Below are the code and all the weights of a small trained network. Each question names an input and a class and asks about switching units off, where a switched-off unit gives its printed mean instead of its output.

import numpy as np


def w(rows, s, z=0):
    codes = np.array(rows[::2]) - 128.0
    scale = np.full(codes.shape[1], s)
    scale[-1] = z or s
    return codes * scale


def f(y):
    return np.maximum(y, 0)


def log_softmax(a):
    a = a - a.max(-1, keepdims=True)
    return a - np.log(np.exp(a).sum(-1, keepdims=True))


def net(x, mask):
    res = np.array(x, float).reshape(1, 7) / 4 @ E
    y = f(res @ A[0][:, :-1].T + A[0][:, -1])
    res = res + np.where(mask, y, B[0][:, -1]) @ B[0][:, :-1]
    return log_softmax(res[-1] @ U[:, :-1].T + U[:, -1])


A, B = {}, {}
E = w([
[109,131,195,121,117,174,182,11,85,123,167],'x0',
[100,195,84,79,56,135,129,148,47,179,160],'x1',
[123,139,122,132,104,132,108,123,134,90,139],'x2',
[165,195,88,182,119,60,254,159,112,83,115],'x3',
[148,166,121,89,127,142,171,120,230,150,215],'x4',
[213,40,121,128,50,66,117,74,114,168,168],'x5',
[103,182,196,167,130,33,92,169,135,164,169],'x6',
],0.0089)
A[0] = w([
[179,107,136,156,139,95,102,102,136,122,106,235],'neuron 0',
[95,141,103,93,87,158,77,124,144,186,166,228],'neuron 1',
[105,62,182,89,133,163,79,150,142,172,140,23],'neuron 2',
[98,72,132,183,127,126,89,134,54,75,51,192],'neuron 3',
[48,177,136,91,155,186,141,170,122,76,90,21],'neuron 4',
[109,129,203,113,140,164,191,83,122,146,123,183],'neuron 5',
[92,170,158,188,195,182,143,123,129,134,97,42],'neuron 6',
[83,172,133,123,208,120,127,121,135,101,131,2],'neuron 7',
[142,59,198,174,187,155,98,109,204,90,87,254],'neuron 8',
[107,163,130,165,167,151,114,149,134,63,130,28],'neuron 9',
[138,118,40,135,168,99,51,227,130,141,98,128],'neuron 10',
[107,171,254,98,88,47,108,178,168,118,183,130],'neuron 11',
[74,115,175,45,144,107,47,131,123,126,122,138],'neuron 12',
[146,139,102,114,143,111,135,105,243,113,167,218],'neuron 13',
[165,110,104,134,77,80,101,58,147,135,141,22],'neuron 14',
[144,129,145,104,152,187,69,87,134,158,102,82],'neuron 15',
[64,143,136,133,173,157,140,146,158,122,148,19],'neuron 16',
[124,125,183,154,73,190,161,62,76,97,130,44],'neuron 17',
[176,93,89,104,93,173,126,242,139,140,92,133],'neuron 18',
[83,97,230,167,159,35,145,173,149,153,129,59],'neuron 19',
[102,118,128,83,112,110,75,96,154,102,121,32],'neuron 20',
[82,102,178,177,142,52,102,144,66,129,121,131],'neuron 21',
[164,176,110,157,105,56,220,107,131,77,100,152],'neuron 22',
[144,125,154,94,119,139,95,119,129,204,115,100],'neuron 23',
[115,149,176,156,146,158,130,74,21,109,141,128],'neuron 24',
[97,166,103,51,65,146,127,171,50,183,140,146],'neuron 25',
[173,38,58,82,157,186,206,115,155,90,69,237],'neuron 26',
[195,54,140,163,78,83,132,117,122,129,139,41],'neuron 27',
],0.0093,0.0043)
B[0] = w([
[151,147,105,115,203,122,123,124,68,129,158,179],'neuron 0',
[112,186,106,175,155,88,178,178,116,53,160,203],'neuron 1',
[164,111,80,159,78,57,179,165,185,112,80,177],'neuron 2',
[50,114,17,163,227,178,201,159,175,128,228,206],'neuron 3',
[189,49,87,25,133,88,136,151,87,225,79,179],'neuron 4',
[185,174,56,172,166,75,29,101,168,130,152,184],'neuron 5',
[207,109,64,45,147,125,77,147,110,116,123,164],'neuron 6',
[176,125,97,74,144,111,93,148,91,176,115,150],'neuron 7',
[125,179,156,179,202,165,113,191,87,3,110,226],'neuron 8',
[187,119,142,71,126,108,78,145,113,130,122,151],'neuron 9',
[189,148,120,164,164,64,47,41,203,155,131,211],'neuron 10',
[52,124,53,60,42,186,93,71,108,98,78,193],'neuron 11',
[106,122,138,126,103,58,174,192,172,75,102,188],'neuron 12',
[52,152,70,169,245,162,125,128,108,153,190,206],'neuron 13',
[200,39,52,64,175,119,106,192,36,180,113,166],'neuron 14',
[160,155,93,121,87,135,178,165,158,75,71,176],'neuron 15',
[175,32,59,86,166,108,108,193,93,166,146,152],'neuron 16',
[140,159,85,106,126,76,70,97,177,119,92,176],'neuron 17',
[121,162,91,132,101,89,77,27,152,116,117,197],'neuron 18',
[55,125,98,98,55,178,129,70,88,56,54,171],'neuron 19',
[168,165,107,139,91,123,163,164,154,140,56,146],'neuron 20',
[70,131,59,66,136,178,139,118,148,95,141,171],'neuron 21',
[162,156,124,177,113,127,201,218,182,109,49,208],'neuron 22',
[180,125,102,150,120,163,172,192,149,99,107,165],'neuron 23',
[190,172,55,141,141,78,78,100,215,130,162,181],'neuron 24',
[108,160,194,165,236,224,96,149,2,40,111,206],'neuron 25',
[33,124,103,72,86,173,123,73,115,69,39,249],'neuron 26',
[177,88,116,44,182,75,86,173,56,168,131,179],'neuron 27',
],0.0071,0.014)
U = w([
[204,44,113,27,172,102,79,172,64,187,132,48],'0',
[58,126,105,59,80,175,111,41,127,97,83,91],'1',
[145,177,169,165,221,144,105,136,84,87,152,202],'2',
[191,192,116,160,179,46,54,1,220,148,154,57],'3',
[133,156,109,128,181,125,129,118,136,118,150,254],'4',
[163,154,137,166,119,71,202,198,177,101,89,24],'5',
[85,139,87,130,223,158,159,123,162,151,234,168],'6',
[115,105,173,222,162,154,67,87,103,164,127,144],'7',
],0.0093,0.0063)

Each question gives the input, the list of numbers given to net, and the class t.
The units are the neurons (one row each of A and B). Each row of codes is followed by its name. A weight is (code - 128) times the scale printed after its matrix; where a second scale follows, it is the last column's (A, B and U).
mask holds one flag per neuron, in row order. A switched-off neuron (its flag False) gives its mean, the last column of its row in B, instead of its output. The means were averaged over made-up inputs and are rounded, as every weight is.
A unit's drop is (log p(t) with every unit on - log p(t) with that unit switched off) / (log p(t) with every unit on - log p(t) with every unit switched off).
The circuit of an input: a set's keep is (log p(t) with only the set's units on - log p(t) with every unit switched off) / (log p(t) with every unit on - log p(t) with every unit switched off). Starting from the 12 units with the biggest drops (on a tie, the unit counted first), units are removed one at a time, each time the one whose removal leaves the highest keep (on an exact tie, the one counted first), for as long as the keep stays at least 0.8.
circuit, biggest first: the units of the circuit, biggest drop first
unit that matters most: the unit with the biggest drop
top k neurons: the k neurons with the biggest drops, biggest first
drop of u: that unit's drop, to one decimal
input [-5,-6,5,5,-7,0,0], class 6: unit that matters most	neuron 3
input [8,6,-8,-2,7,-5,8], class 1: top 2 neurons	neuron 11; neuron 3
input [5,-6,-2,-2,-6,7,0], class 0: top 2 neurons	neuron 27; neuron 14
input [8,2,-4,-1,-6,6,6], class 3: top 3 neurons	neuron 24; neuron 17; neuron 5
input [-7,-7,5,-6,-8,-3,-5], class 6: top 3 neurons	neuron 3; neuron 25; neuron 22
input [7,7,-6,-7,-8,-4,6], class 6: top 2 neurons	neuron 3; neuron 21
input [7,4,2,5,-8,-5,3], class 6: top 4 neurons	neuron 3; neuron 10; neuron 21; neuron 18
input [4,-6,-5,3,0,4,7], class 1: top 2 neurons	neuron 19; neuron 11
input [-8,-3,-7,-8,-3,2,-1], class 3: top 2 neurons	neuron 10; neuron 18
input [8,-6,7,-6,-7,8,-1], class 0: top 4 neurons	neuron 14; neuron 27; neuron 10; neuron 18
input [6,7,-1,8,4,-6,2], class 5: top 2 neurons	neuron 22; neuron 13
input [6,6,8,-7,-6,-7,-2], class 4: circuit, biggest first	neuron 3; neuron 24; neuron 15
input [8,-1,-4,-2,-6,7,-5], class 3: top 2 neurons	neuron 24; neuron 17
input [-2,-8,1,-1,1,-3,-6], class 2: top 3 neurons	neuron 8; neuron 11; neuron 19
input [-4,-6,-3,-3,-3,-1,8], class 1: circuit, biggest first	neuron 19
input [5,-7,3,-8,-1,-4,-4], class 5: circuit, biggest first	neuron 2; neuron 15; neuron 12
input [3,8,-6,-5,2,4,2], class 2: drop of neuron 7	0.0
input [-2,-6,3,2,3,-1,0], class 2: drop of neuron 3	0.3
input [7,-2,-4,-8,-6,-4,-1], class 5: drop of neuron 10	0.2
input [-5,6,4,-4,-1,-7,1], class 0: circuit, biggest first	neuron 4
